In the rows, zero is written as 128.
Each row of numbers stands for one element and depends on some of the facts below. Use the named rows to name the rest.

There are 4 kinds of fact about the elements: ζ, τ, κ, ω.
ζ 164 <- flilis, niflen, traflaras, klodripa, lerofin, todrotal, tedur, fimon, stasku, gebro, pabril, muni, vasko, bupel, venare, nasek, zizan, plemi, gigru, logre, pokek, vitra, dasko, modom, nogrer, flonek, biskar, bromabrel, kliflamer, stali, plesutro, piflil
ζ 37 <- bava, golas, visten, skidur, gadrani, trezor, drafuflak, flesker, plaka, stuzin, bregri, rutik, dunin, nilor
ζ 213 <- botan, skatabrak, bokiti, rogrir, keple, trilos, pasin, zumam, kugras, plezupas, skedrok, pigu, staru, buvupli, drotrel, tubrar, grero, feskuza, kloplo, tuzen, vimas, noklek, pazol, noster, mave, sepor, netek, susim, nedril, klumil, plokler, gramo, zeskar, klege, pogilas, keges, klokiplar, fiplon, gruran, suses, nikabu, trazos, gibra, dapok, zadim, flasa, grufla, kegran, kabror, ruviril, tririr, drevok, drukek, zuden, lovo, memi, lader, trelam, neral, dogrefan, rakos, nuplimis, tidostes, bramen
ζ 320 <- stuskos, plugur, bomona, todos, kugogo, nepak, skelok, kloper, robu, nibrik, bekan, pletam, zagribri, tragrugres, nudarum, klikom, brebe, flugre, moval, gegur, nekik, dradan, ligo, grupu, zepur, besol, drustu, stipli
ζ 599 <- kligril, plito, plipla, stadre, tribas, pimos, klatrul, keskedrel, stukes, grodamel, boflol, klufles, pitun, mezu, naflis, sotraklan, vozim, bastal, sodrus, drovi, sono, rarum, skudrubol, bregar, fefloflon, griklel, giki, geplen, zevi, klusum, tole, brumu, tololus, tusta, vogu, flelum, zusagro, skupus, vivu, viplom, skite, ruvi, flugil
ζ 996 <- bidrim, gubir, gasku, ridrus, klostas, pladrom, grofonas, flager, pleskekim, stoven, trastul, skezon, rado, moklol, deme, trelutrok, skini, nibastu, flakozik, felis
τ:
botan gadrani rutik grero
bokiti grupu dasko mezu vasko klusum
kligril drustu tole
stadre plemi rado kabror plezupas grofonas pazol gegur
gubir drovi pogilas nilor flugil
staru bregri moklol kegran vivu plugur plesutro piflil bregar
drotrel tririr skelok plipla kliflamer nogrer brebe mave kloplo
tedur kugogo
tubrar dapok sepor zepur flager ruvi fefloflon
fimon nudarum golas zadim trezor gruran sono nibastu
muni klufles besol gibra kugras flonek nekik
netek visten rarum trelam lovo memi bupel traflaras trazos
nedril tragrugres pitun zizan grufla
pleskekim noster robu ruviril stuskos flilis skedrok
naflis keskedrel vozim tuzen sotraklan klokiplar vogu
stoven vimas klege keple niflen flakozik zumam
pokek drafuflak gigru klumil flelum drevok neral tusta
flugre venare vitra susim logre feskuza trastul pletam nuplimis
moval skini klodripa skudrubol bava giki zuden rogrir
brumu zevi bidrim stuzin zeskar lerofin
dradan stali drukek todos bastal trilos flesker viplom bekan
ligo bomona zagribri
bromabrel stasku nasek tololus tribas gasku skezon zusagro buvupli
skite modom deme flasa rakos stukes fiplon noklek
tidostes dogrefan pimos plito klatrul
bramen gramo keges plokler todrotal geplen felis
κ kloper <- flilis, stuskos, skedrok, robu, noster, pleskekim, ruviril
κ stipli <- niflen, keple, zumam, vimas, stoven, klege, flakozik
κ klikom <- bava, klodripa, rogrir, skudrubol, giki, moval, zuden, skini
κ sodrus <- botan, grero, gadrani, rutik
κ plaka <- bokiti, mezu, vasko, klusum, dasko, grupu
κ grodamel <- traflaras, visten, bupel, netek, rarum, trazos, lovo, memi, trelam
κ pasin <- kligril, tole, drustu
κ boflol <- plugur, staru, bregar, moklol, bregri, kegran, vivu, plesutro, piflil
κ gebro <- bidrim, lerofin, zeskar, stuzin, zevi, brumu
κ pladrom <- plito, pimos, klatrul, dogrefan, tidostes
κ pigu <- plipla, drotrel, skelok, kloplo, mave, brebe, tririr, nogrer, kliflamer
κ dunin <- stadre, plezupas, pazol, grofonas, plemi, rado, gegur, kabror
κ suses <- trilos, todos, bekan, bastal, flesker, dradan, drukek, viplom, stali
κ ridrus <- tribas, buvupli, stasku, gasku, nasek, skezon, tololus, zusagro, bromabrel
κ biskar <- kugras, klufles, muni, gibra, nekik, flonek, besol
κ nibrik <- gubir, pogilas, drovi, flugil, nilor
κ lader <- todrotal, plokler, gramo, keges, geplen, felis, bramen
κ skidur <- bomona, zagribri, ligo
κ griklel <- tedur, kugogo
κ trelutrok <- tubrar, sepor, flager, fefloflon, dapok, zepur, ruvi
κ nikabu <- keskedrel, tuzen, naflis, sotraklan, vozim, klokiplar, vogu
κ pabril <- fimon, golas, trezor, sono, nudarum, gruran, zadim, nibastu
κ klostas <- feskuza, venare, susim, pletam, logre, trastul, flugre, vitra, nuplimis
κ nepak <- stukes, noklek, fiplon, flasa, deme, modom, skite, rakos
κ skupus <- pitun, nedril, tragrugres, zizan, grufla
κ skatabrak <- klumil, drafuflak, gigru, pokek, drevok, tusta, flelum, neral
niflen ω: felis
klodripa ω: dunin, drovi, pleskekim, klostas
plugur ω: susim
bidrim ω: keple, susim
zumam ω: pleskekim
kugras ω: stasku
drotrel ω: bregri
nepak ω: dunin
gasku ω: dunin, sepor
golas ω: kloplo
grodamel ω: kloplo
klufles ω: trazos
kloplo ω: dunin, bregri
muni ω: memi
klostas ω: dunin
mave ω: trezor, gasku, trastul, sepor
sepor ω: bregri, kloplo
susim ω: pleskekim
nedril ω: klufles
klumil ω: klokiplar
plokler ω: bregri, trelutrok, klumil, stasku
pleskekim ω: dunin
tragrugres ω: zumam
gramo ω: klumil, klodripa
stoven ω: kloplo
trezor ω: kloplo, susim, klostas, sepor
drafuflak ω: gegur
zeskar ω: felis
sodrus ω: bidrim, dunin, gruran, klumil
drovi ω: dunin, susim, ridrus
klokiplar ω: drovi, stoven
logre ω: vitra
gruran ω: trazos, muni
rarum ω: stali
trastul ω: dunin, vogu
geplen ω: dunin
zevi ω: skudrubol
rado ω: bregri, susim, vozim, klodripa
tole ω: nepak, vozim
zadim ω: grupu, vitra
gegur ω: trazos, felis
bregri ω: dunin
drevok ω: giki, klodripa
vitra ω: dunin, zumam
tusta ω: trezor, kugras
memi ω: trezor, kloplo, gegur, klodripa
trelutrok ω: dunin
skupus ω: felis
dasko ω: trazos
trelam ω: keple
grupu ω: kloplo
nibastu ω: trazos
flonek ω: dunin, stasku, tragrugres
bromabrel ω: pogilas, dunin
kliflamer ω: klostas
stali ω: dunin
nuplimis ω: dunin, trazos

Named rows:
[132 135 133 122 133 133 126 136 134 127 119 123 122 125 135 135 136 125
 137 130 128 124 132 128 124 141 134 127 123 127 128 127 119 135 140 132
 129 121 142] : klumil
[141 116 125 127 119 159 128 129 148 130 123 134 137 127 115 129 115 138
 107 134 112 123 134 127 128 148 116 134 118 115 127 123 146 122 140 132
 131 135 115] : skudrubol
[140 113 127 123 142 132 131 109 136 126 137 154 121 120 120 134 112 120
 118 120 122 123 127 141 147 113 121 144 138 133 129 121 120 147 118 133
 129 152 142] : buvupli
[126 118 126 131 130 123 130 117 133 135 123 130 130 126 119 124 115 124
 129 123 126 127 130 131 143 133 121 140 127 130 129 137 122 131 122 127
 118 140 119] : klusum
[132 128 126 129 127 135 130 126 123 132 131 129 131 131 127 122 129 134
 117 130 126 126 130 125 126 130 126 124 127 127 124 125 135 124 129 127
 135 133 124] : deme
[186 143 146 129 120 207 110 158 172 116  84 148 134 134  97 142  95  96
 143 150 117 143 136 139 127 114 136 131 110  84 129 110 112 112 169 111
 104 112 117] : pogilas
[130 146 115 156 120  77 119 131 124 127 120  98 103 132 124 129 134 114
 157 103 145 118 124 140 127 122 133 142 122 136 137 149  82 116 130 102
 141 117 120] : nuplimis
[131 141 126 127 124 138 122 144 135 122 124 123 121 125 132 131 136 137
 127 135 138 120 128 130 109 129 125 116 121 128 122 113 125 130 139 123
 152 113 136] : muni
[132 131 126 128 126 137 131 127 120 131 133 129 131 132 128 121 132 136
 115 132 127 126 129 124 122 130 128 121 127 126 123 123 138 123 130 127
 138 132 126] : skini
[125 118 126 130 130 123 130 118 133 135 123 130 131 126 119 125 115 125
 129 124 126 127 130 131 143 132 121 140 127 130 129 136 122 130 122 127
 117 139 119] : nekik
[132 129 127 130 128 134 131 124 123 133 130 129 131 131 126 122 128 132
 118 131 128 124 130 125 127 132 125 125 126 127 123 126 133 125 129 126
 135 135 123] : gadrani
[122 117 127 125 115 124 128 131 124 114 142 130 131 124 127 135 125 133
 123 117 114 140 118 128 128 118 133 128 137 121 140 129 148 121 121 133
 113 122 127] : pasin
[138 142 135 120 131 142 127 142 127 125 123 123 124 131 140 132 144 127
 130 136 127 124 134 123 117 139 139 119 123 125 125 121 126 130 143 132
 139 117 145] : pleskekim
[133 133 127 128 126 140 131 128 118 131 134 129 131 133 130 121 135 138
 113 133 127 125 130 122 119 129 128 118 127 126 121 121 140 122 131 126
 142 130 127] : tubrar
[133 130 127 129 127 137 130 127 121 131 132 130 131 132 128 121 131 135
 115 132 127 126 130 124 123 130 127 121 127 126 122 123 138 123 130 126
 138 132 125] : vimas
[141 115 127 123 141 134 132 111 134 126 138 153 121 121 122 134 115 122
 117 121 122 122 127 140 145 113 121 141 138 132 128 119 123 145 119 133
 132 150 143] : zusagro
[130 126 126 129 128 132 130 124 124 132 129 129 131 130 126 123 126 132
 120 129 126 126 129 126 130 131 125 127 127 127 125 128 133 126 127 127
 131 135 124] : flasa

Name these rows:
No name comes twice in this set of rows, the named rows included.
[110 150 113 135 119  96 116 140 116 119 122 113 104 112 126 120 123 143
 142 115 172 117 112 144 117  90 117 110 124 148 118 111  98 141 115  91
 166 111 131] : dasko
[144 130 116 154 116 110 128 123 129 134 131 109 122 142 119 126 134 125
 123 114 117 119 133 127 124 148 129 144 121 120 136 149 120 100 138 120
 136 133 107] : feskuza
[136 137 134 121 132 140 126 140 136 126 119 123 124 128 137 135 139 125
 133 134 127 122 134 126 121 145 134 125 121 126 127 125 123 133 143 133
 135 119 142] : drovi
[144 120 127 121 140 141 132 115 128 124 142 153 121 123 126 132 122 127
 109 125 123 122 127 137 135 112 124 133 139 131 125 113 129 142 122 133
 141 147 146] : tribas
[145 122 127 121 139 143 132 116 127 124 144 153 121 125 127 132 124 128
 107 125 123 121 127 136 133 112 125 131 138 130 124 111 131 141 124 133
 144 146 147] : tololus
[147 126 135 116 125 163 125 144 155 125 112 127 131 125 128 140 128 127
 123 138 111 121 138 128 126 159 128 134 114 115 131 124 134 130 153 138
 131 121 135] : vozim
[115 154 114 213 162 100 120  60 125 146 171 146  53 105 121 183 174 184
 169 106 157 123 122 123   4 190 137 104 145 104 121 123  91 133 161 148
  64 136 176] : trelam
[131 134 132 117 132 132 128 141 135 126 122 120 125 127 142 135 142 126
 132 133 126 120 134 126 124 145 133 128 122 131 129 127 125 136 139 136
 141 118 144] : klodripa
[111 136 130 128 126 100 123 135 114 110 139 122 112 118 141 146 142 128
 154 113 135 142 114 130 112 110 147 118 141 129 140 128 121 133 123 131
 106 105 152] : sodrus
[169 159 145 122 147 155 122 140 117 112 126 156 112 135 132 137 133  95
 142 135 141 137 125 139 122  71 154 113 141 120 121 100  99 137 139 116
 137 120 164] : bromabrel
[126 143 136 125 143 102 128 129 112 131 118 122 118 130 139 126 136 104
 158 122 142 132 129 130 141 113 146 129 133 139 130 139  95 138 123 122
 118 124 143] : geplen
[156 119 138 119 122 174 118 148 180 122  94 134 133 122 111 146 103 110
 136 138 109 127 139 139 142 152 121 150 108 107 137 127 119 130 156 132
 113 121 123] : vogu
[123 138 136 124 143  99 129 128 119 132 118 121 120 129 139 129 135 103
 159 121 139 131 130 131 144 119 143 135 132 141 132 142  96 140 122 127
 116 125 143] : tusta

The same elements again, as new rows of numbers:
Known rows:
[126 104  89 151 128 143 114 135 152 137  89 106 165 136 173  91  74 158
 182 180 137 114 138  73 153 161 113  72 142 103  62 111 102  66 126 108
 104 136 105 107 116] : bregri
[125 107 129 157 107 162 106 113 137 124 137 193 162 145 197 135 113 159
 134 180 152 121 169  98 122 173  90 128 121 123 144 152 135 103 125 126
 169  53 137 105 114] : rado
[135 134 126 138 125 137 134 122 117 148 127 105 115 135 111 118 130 133
 123 120 138 137 142 128 122 131 129 139 113 128 122 109 112 131 126 143
 137 139 126 112 120] : flelum
[135 135 126 137 124 137 134 123 117 148 128 106 114 135 110 118 132 132
 122 120 138 137 141 128 124 130 127 140 113 128 123 110 112 131 127 142
 137 140 125 112 119] : stuskos
[146 128 114 133 130 134 128 134 125 139 119 116 114 145 111 123 136 136
 132 124 135 150 145 135 118 128 134 129 111 124 124 115 106 123 130 145
 147 143 121  95 120] : dapok
[150 125 110 132 132 134 127 137 127 135 116 120 115 147 113 125 137 137
 134 125 135 154 147 138 116 126 136 126 111 124 123 118 104 120 132 146
 149 144 120  89 120] : pokek
[146 149 110 148 100 126 127 120 106 148 129  79 105 131 133  92 127 141
 114 126 158 134 139 118 123 137 135 129 135 110 106 106 111 147 112 137
 114 128 114 134 119] : plesutro
[114 155 129 132 130 148 128 153 107 146 127 124  87 162  82 134 126 151
 128 141 125 141 135 109 118 138 142 133  98 122 140 128  88 126 131 117
 139 139 131  82 110] : skelok
[131 136 130 138 123 138 136 119 113 152 131 101 114 132 110 116 129 130
 121 120 139 132 141 124 125 131 126 143 113 129 123 108 114 134 124 141
 133 138 126 118 120] : klusum
[110 134 130 159  62 212 151 111 132 123  92 155 152 119 103 143 125 123
 110 166 190 134 165 132 152 167  98 128  84 148 125  98  97 193 104 126
 138 133 112 174 110] : nibastu
[136 142 124 128 116 142 128 105 118 147 129  92 116 125 124 117 145 134
 131 112 145 139 143 139 120 133 131 147 125 118 106  99 115 129 115 121
 132 133 130 123 119] : trilos
[135 107 115 160 109 150 134 136 146  85 126 120 160 132  72 143 132 159
 105 176 183 140 124 136 108 195  96 151  76 146 107 103 119 167 108 106
 153 143 107 151 135] : zeskar
[143 129 118 135 128 135 131 130 122 142 122 113 114 141 111 122 134 135
 128 123 136 145 144 132 120 128 132 133 112 126 123 113 108 126 130 144
 144 141 123 101 121] : gigru
[140 125 102 143  76 197 141 134 145 108  74 173 142 143 104 152 141 127
 124 161 178 165 176 154 137 150 119 108  85 138 132 114  84 174 115 138
 160 143 106 129 109] : nedril
[145  97 136 133 124  97 107 129 137 174 100 120 113 165  97 123 118 114
 120 118 130 141 151 121 124 101 121 134 133 123 141 123 127 161 117  86
 147 144 113 123 123] : nibrik
[103 107 128 137 140 184 131  98 136 144 110 175 164 130 162 151 120 119
 127 128 172 114 209 137 151 152 123 111 123 136 138 111 109  95 114 122
 147 133 134  88 131] : rarum
[145  98 136 133 124  98 107 129 137 174 102 120 113 164  98 124 119 113
 121 118 130 142 152 122 124 101 122 133 131 123 140 124 127 161 118  87
 147 144 114 124 122] : klikom

Rows to name:
No name comes twice in this set of rows, the named rows included.
[117 118 108 123 107 176 135 103 145 142  84 144 160 137 176 124 111 136
 162 146 146 120 186 121 161 149 122  88 128 115 104 105  86  88 115 104
 141 129 127 101 109] : stali
[ 84 134 140 148 117 168 123 135 120 137 132 163 137 157 137 137  93 167
 132 185 139 102 152  74 139 179 104 123 100 125 141 140  99 103 124  90
 142  93 140  95 109] : kliflamer
[113 108 120 137 109 139 151 103 129 127 124 146 168 155 170 126 109 154
 101 149 159  91 196 116 157 180 111 104 110 131 151 115  89 103 109 105
 165 110 134  94 128] : zadim
[103 118 132 141  93 161 150  91 121 143 122 164 166 146 190 125 105 143
 103 150 162  86 206 108 167 172 105 106 116 131 159 120  94 111 109 113
 159  89 140 108 118] : flonek
[125 148 137 132 111 145 133  95 110 157 138  82 116 115 123 112 139 132
 123 108 148 126 140 133 124 136 126 157 125 120 105  92 120 137 110 119
 123 131 135 139 117] : bekan
[ 88  71 130 135 143 157 117 132 176 213  18 112 170 140 114 101  35  91
 222 159  95 104 141  51 204  94  99  56 143 124  55  93  99  84 136  65
  79 201  99 131 103] : dunin
[110 158 133 133 128 149 129 149 103 148 131 120  87 158  81 131 124 150
 125 140 127 136 134 107 121 138 139 137  98 124 140 125  90 129 130 118
 135 138 132  87 110] : plipla
[130 103 106 154 107 187 120 141 161 108  85 166 165 135 121 143 112 145
 160 188 159 151 143 114 130 166  98 110  94 133  98 120 109 127 126 124
 145 132 106 126 113] : muni
[166 113 105 143  97  81  94 133 131 165  96  95 102 166 129  95 117 128
 116 127 151 150 151 116 120 108 137 110 159  95 119 125 121 172 101  82
 126 133  96 140 121] : boflol
[113 121 135 152 128 170 115 123 134 159 112 125 143 118 134 115  96 131
 171 157 129 126 124  85 137 137 100 128 121 126  89 115 130 103 137 136
 112 123 125 128 108] : giki
[107 130 150 130 128 114 105 157 116 177 108 135  79 190  60 139 107 135
 120 143 115 136 139  90 123 114 133 134 114 118 162 143 102 160 121  53
 141 141 124 100 110] : pigu
[111 112 138 158 117 169 112 113 135 144 127 156 158 126 167 123  98 146
 151 172 143 114 144  83 133 161  89 132 121 127 113 131 137 103 129 126
 135  85 132 126 111] : klokiplar
[ 74 130 150 152 110 149 138 115 109 125 162 157 151 160 149 136  93 182
  91 184 157  70 168  74 142 212  95 136  96 133 165 136 102 110 107  68
 157  73 151 103 123] : mave

